Below is a small trained network, with its code and all its weights. Each question gives an input and a class and asks what happens when units are switched off, that is, made to give their printed mean instead of their output.

import numpy as np


def w(rows, s, z=0):
    codes = np.array(rows[::2]) - 128.0
    scale = np.full(codes.shape[1], s)
    scale[-1] = z or s
    return codes * scale


def f(y):
    return np.maximum(y, 0)


def log_softmax(a):
    a = a - a.max(-1, keepdims=True)
    return a - np.log(np.exp(a).sum(-1, keepdims=True))


def net(x, mask):
    res = np.array(x, float).reshape(1, 4) / 4 @ E
    y = f(res @ A[0][:, :-1].T + A[0][:, -1])
    res = res + np.where(mask, y, B[0][:, -1]) @ B[0][:, :-1]
    return log_softmax(res[-1] @ U[:, :-1].T + U[:, -1])


A, B = {}, {}
E = w([
[142,146,254,175,65,80],'x0',
[243,193,67,84,88,197],'x1',
[61,232,136,188,150,157],'x2',
[107,136,179,16,78,227],'x3',
],0.0086)
A[0] = w([
[80,147,157,60,137,228,126],'N0',
[182,49,130,90,89,117,100],'N1',
[94,159,198,127,110,113,165],'N2',
[59,133,147,134,201,88,190],'N3',
[108,106,111,136,152,100,54],'N4',
[28,118,134,86,113,185,51],'N5',
[215,208,153,77,73,162,205],'N6',
[102,135,183,195,42,127,152],'N7',
[113,96,111,219,146,111,185],'N8',
[28,102,120,148,166,82,122],'N9',
[92,104,134,176,172,89,171],'N10',
[136,68,100,46,121,178,248],'N11',
[193,126,166,116,78,178,150],'N12',
[90,123,119,67,180,244,236],'N13',
[126,184,159,172,92,104,253],'N14',
[129,126,136,193,115,76,164],'N15',
[121,142,212,166,128,128,104],'N16',
[170,89,154,129,105,149,156],'N17',
[176,137,42,144,101,113,225],'N18',
[149,80,75,124,114,107,203],'N19',
[135,74,102,195,165,78,229],'N20',
[102,128,134,158,166,116,104],'N21',
[84,241,174,136,86,116,250],'N22',
],0.011,0.0031)
B[0] = w([
[198,215,92,123,103,134,234],'N0',
[77,2,165,89,191,70,191],'N1',
[107,72,150,98,51,139,187],'N2',
[120,150,95,68,91,172,203],'N3',
[145,142,138,88,138,144,151],'N4',
[148,187,138,165,85,121,198],'N5',
[199,160,140,127,75,252,235],'N6',
[98,92,172,116,58,142,194],'N7',
[97,151,70,104,124,155,193],'N8',
[148,151,106,105,111,187,207],'N9',
[140,127,83,79,112,158,195],'N10',
[99,136,92,91,166,70,233],'N11',
[142,117,101,107,98,175,196],'N12',
[132,225,100,147,115,76,248],'N13',
[120,72,167,152,78,172,191],'N14',
[107,83,58,95,103,134,186],'N15',
[58,108,174,149,75,79,181],'N16',
[129,124,143,82,128,109,167],'N17',
[139,133,154,192,187,95,190],'N18',
[160,113,157,125,184,49,173],'N19',
[142,167,63,91,161,117,207],'N20',
[82,132,118,56,135,145,161],'N21',
[128,92,187,135,53,164,215],'N22',
],0.0096,0.012)
U = w([
[178,190,62,87,136,153,165],'0',
[174,137,194,186,102,159,187],'1',
[125,141,94,248,176,135,84],'2',
[60,39,133,70,119,133,8],'3',
[97,189,103,149,167,63,128],'4',
[157,39,149,133,202,63,190],'5',
],0.011,0.0017)

Each question gives the input, the list of numbers given to net, and the class t.
The units are the neurons (one row each of A and B). Each row of codes is followed by its name. A weight is (code - 128) times the scale printed after its matrix; where a second scale follows, it is the last column's (A, B and U).
mask holds one flag per neuron, in row order. A switched-off neuron (its flag False) gives its mean, the last column of its row in B, instead of its output. The means were averaged over made-up inputs and are rounded, as every weight is.
A unit's drop is (log p(t) with every unit on - log p(t) with that unit switched off) / (log p(t) with every unit on - log p(t) with every unit switched off).
The circuit of an input: a set's keep is (log p(t) with only the set's units on - log p(t) with every unit switched off) / (log p(t) with every unit on - log p(t) with every unit switched off). Starting from the 12 units with the biggest drops (on a tie, the unit counted first), units are removed one at a time, each time the one whose removal leaves the highest keep (on an exact tie, the one counted first), for as long as the keep stays at least 0.8.
circuit, biggest first: the units of the circuit, biggest drop first
k most important neurons: the k neurons with the biggest drops, biggest first
drop when u is switched off: that unit's drop, to one decimal
input [-5,5,5,-8], class 2: circuit, biggest first => [N18; N0]
input [-5,-7,-5,6], class 0: circuit, biggest first => [N0]
input [7,4,3,-6], class 1: 2 most important neurons => [N1; N11]
input [8,-6,5,6], class 3: 2 most important neurons => [N2; N6]
input [4,-4,-4,-8], class 3: 4 most important neurons => [N0; N13; N6; N15]
input [-2,-4,-8,-4], class 5: 2 most important neurons => [N19; N1]
input [2,-7,-6,-8], class 0: 2 most important neurons => [N20; N9]
input [-4,-8,-7,2], class 5: 3 most important neurons => [N19; N1; N6]
input [2,1,0,-2], class 3: drop when N21 is switched off => -0.1
input [0,-3,3,-2], class 3: drop when N0 is switched off => 0.4
input [-4,2,-7,3], class 5: drop when N1 is switched off => 0.4
